Below are the code and all the weights of a small trained network. Each question names an input and a target symbol and asks about switching units off, where a switched-off unit gives its printed mean instead of its output.

import numpy as np


def w(rows, s, z=0):
    codes = np.array(rows[::2]) - 128.0
    scale = np.full(codes.shape[1], s)
    scale[-1] = z or s
    return codes * scale


def f(y):
    return y / 2 * (1 + np.tanh(0.7978845608 * (y + 0.044715 * y**3)))


def softmax(a):
    e = np.exp(a - a.max(-1, keepdims=True))
    return e / e.sum(-1, keepdims=True)


def log_softmax(a):
    a = a - a.max(-1, keepdims=True)
    return a - np.log(np.exp(a).sum(-1, keepdims=True))


def net(x, mask):
    ids = ['ΔΞΩαβγζημτψ'.index(c) for c in x.split()]
    T = len(ids)
    res = E[ids] + P[:T]
    r = res
    for j in range(2):
        rows = slice(4 * j, 4 * j + 4)
        q, k, v = (r @ M[0][rows].T for M in (Q, K, V))
        z = softmax(np.where(np.tri(T) > 0, q @ k.T / 4**0.5, -1e9)) @ v
        o = O[0][rows]
        res = res + np.where(mask[j], z, o[:, -1]) @ o[:, :-1]
    y = f(res @ A[0][:, :-1].T + A[0][:, -1])
    res = res + np.where(mask[2:6], y, B[0][:, -1]) @ B[0][:, :-1]
    return log_softmax(res[-1] @ U[:, :-1].T + U[:, -1])


Q, K, V, O, A, B = {}, {}, {}, {}, {}, {}
E = w([
[108,163,224],'Δ',
[104,181,202],'Ξ',
[99,205,170],'Ω',
[103,245,98],'α',
[104,221,139],'β',
[89,64,76],'γ',
[83,64,64],'ζ',
[73,63,67],'η',
[78,62,62],'μ',
[105,197,182],'τ',
[104,222,137],'ψ',
],0.012)
P = w([
[71,136,155],'0',
[112,122,97],'1',
[145,123,135],'2',
[135,128,154],'3',
[4,125,134],'4',
[151,95,62],'5',
[155,97,70],'6',
[126,121,124],'7',
],0.017)
Q[0] = w([
[169,185,111],'H1',
[96,50,33],'H1',
[142,214,251],'H1',
[41,76,104],'H1',
[73,149,136],'H2',
[78,153,138],'H2',
[224,82,101],'H2',
[225,104,84],'H2',
],0.015)
K[0] = w([
[102,131,246],'H1',
[190,65,98],'H1',
[51,196,145],'H1',
[136,78,23],'H1',
[43,123,135],'H2',
[48,138,150],'H2',
[217,159,102],'H2',
[253,126,124],'H2',
],0.016)
V[0] = w([
[132,67,184],'H1',
[103,59,166],'H1',
[84,139,250],'H1',
[129,246,96],'H1',
[90,43,76],'H2',
[149,127,204],'H2',
[118,89,85],'H2',
[121,189,152],'H2',
],0.012)
O[0] = w([
[32,57,132,71],'H1',
[63,69,111,180],'H1',
[12,140,70,253],'H1',
[191,216,93,181],'H1',
[113,92,191,229],'H2',
[65,109,44,36],'H2',
[106,113,193,134],'H2',
[158,147,80,222],'H2',
],0.011,0.0029)
A[0] = w([
[75,217,97,104],'N1',
[3,4,94,86],'N2',
[153,31,186,8],'N3',
[121,20,7,254],'N4',
],0.0063,0.0039)
B[0] = w([
[161,111,107,254],'N1',
[238,98,143,240],'N2',
[103,107,1,199],'N3',
[57,43,230,213],'N4',
],0.012,0.0081)
U = w([
[87,42,130,140],'Δ',
[117,75,71,207],'Ξ',
[67,156,79,136],'Ω',
[254,168,126,5],'α',
[159,160,91,56],'β',
[130,169,208,160],'γ',
[143,172,222,246],'ζ',
[135,166,221,178],'η',
[139,173,225,198],'μ',
[55,135,90,11],'τ',
[166,157,87,40],'ψ',
],0.0083,0.0027)

Each question gives the input, a string of symbols that net reads in full, and the target symbol t.
The units are the heads (4 rows each of Q, K, V and O) and the neurons (one row each of A and B). Each row of codes is followed by its name. A weight is (code - 128) times the scale printed after its matrix; where a second scale follows, it is the last column's (O, A, B and U).
mask holds one flag per unit, heads first, then neurons. A switched-off unit (its flag False) gives its mean, the last column of its rows in O or B, instead of its output. The means were averaged over made-up inputs and are rounded, as every weight is.
A unit's drop is (log p(t) with every unit on - log p(t) with that unit switched off) / (log p(t) with every unit on - log p(t) with every unit switched off).
The circuit of an input: a set's keep is (log p(t) with only the set's units on - log p(t) with every unit switched off) / (log p(t) with every unit on - log p(t) with every unit switched off). Starting from all 6 units, units are removed one at a time, each time the one whose removal leaves the highest keep (on an exact tie, the one counted first), for as long as the keep stays at least 0.8.
units of the circuit, in order: the units of the circuit, biggest drop first
most important unit: the unit with the biggest drop
top k neurons: the k neurons with the biggest drops, biggest first
heads that matter: for each layer, one digit per head in row order, 1 if its drop is at least 0.15 and else 0, layers parted by /
drop when u is switched off: that unit's drop, to one decimal
input μ Ξ τ Ξ Ω γ α τ, target Ω: heads that matter => 10
input α ζ τ ψ, target α: heads that matter => 10
input Ξ Δ Δ η, target Δ: most important unit => N4
input Δ ψ Ω ψ, target Δ: units of the circuit, in order => H1; N4; H2; N2
input Ω Δ η Δ Ω τ α, target Δ: units of the circuit, in order => H1; N4
input Δ η Ξ, target Δ: units of the circuit, in order => H1; N4; H2
input Δ β Δ β, target Δ: top 3 neurons => N4; N2; N3
input Ω β α τ, target Ω: units of the circuit, in order => H1; H2
input η β γ τ Δ γ γ β, target Δ: units of the circuit, in order => H1; N4; N2
input β γ α ζ Δ μ ζ Ξ, target Δ: units of the circuit, in order => H1; N4; H2; N2
input Ω Δ Ω, target Ω: units of the circuit, in order => H1; N2
input Ω Δ Ω β, target Ω: units of the circuit, in order => H1; N2
input Ω β μ Δ, target Ω: units of the circuit, in order => H1; H2
input τ Ω τ α α α Ξ, target α: top neuron => N4
input Ξ τ Δ τ Ω α, target Δ: top 2 neurons => N4; N3
input ζ Ξ Ξ γ, target Δ: drop when N4 is switched off => 0.3
input Ω α τ γ α, target α: drop when H1 is switched off => 0.7
input ζ τ τ γ Ω Δ γ α, target Ω: drop when N2 is switched off => 0.4
input α ζ τ, target α: drop when N2 is switched off => -0.1
input η γ τ ψ α Ω α Ω, target α: top neuron => N4
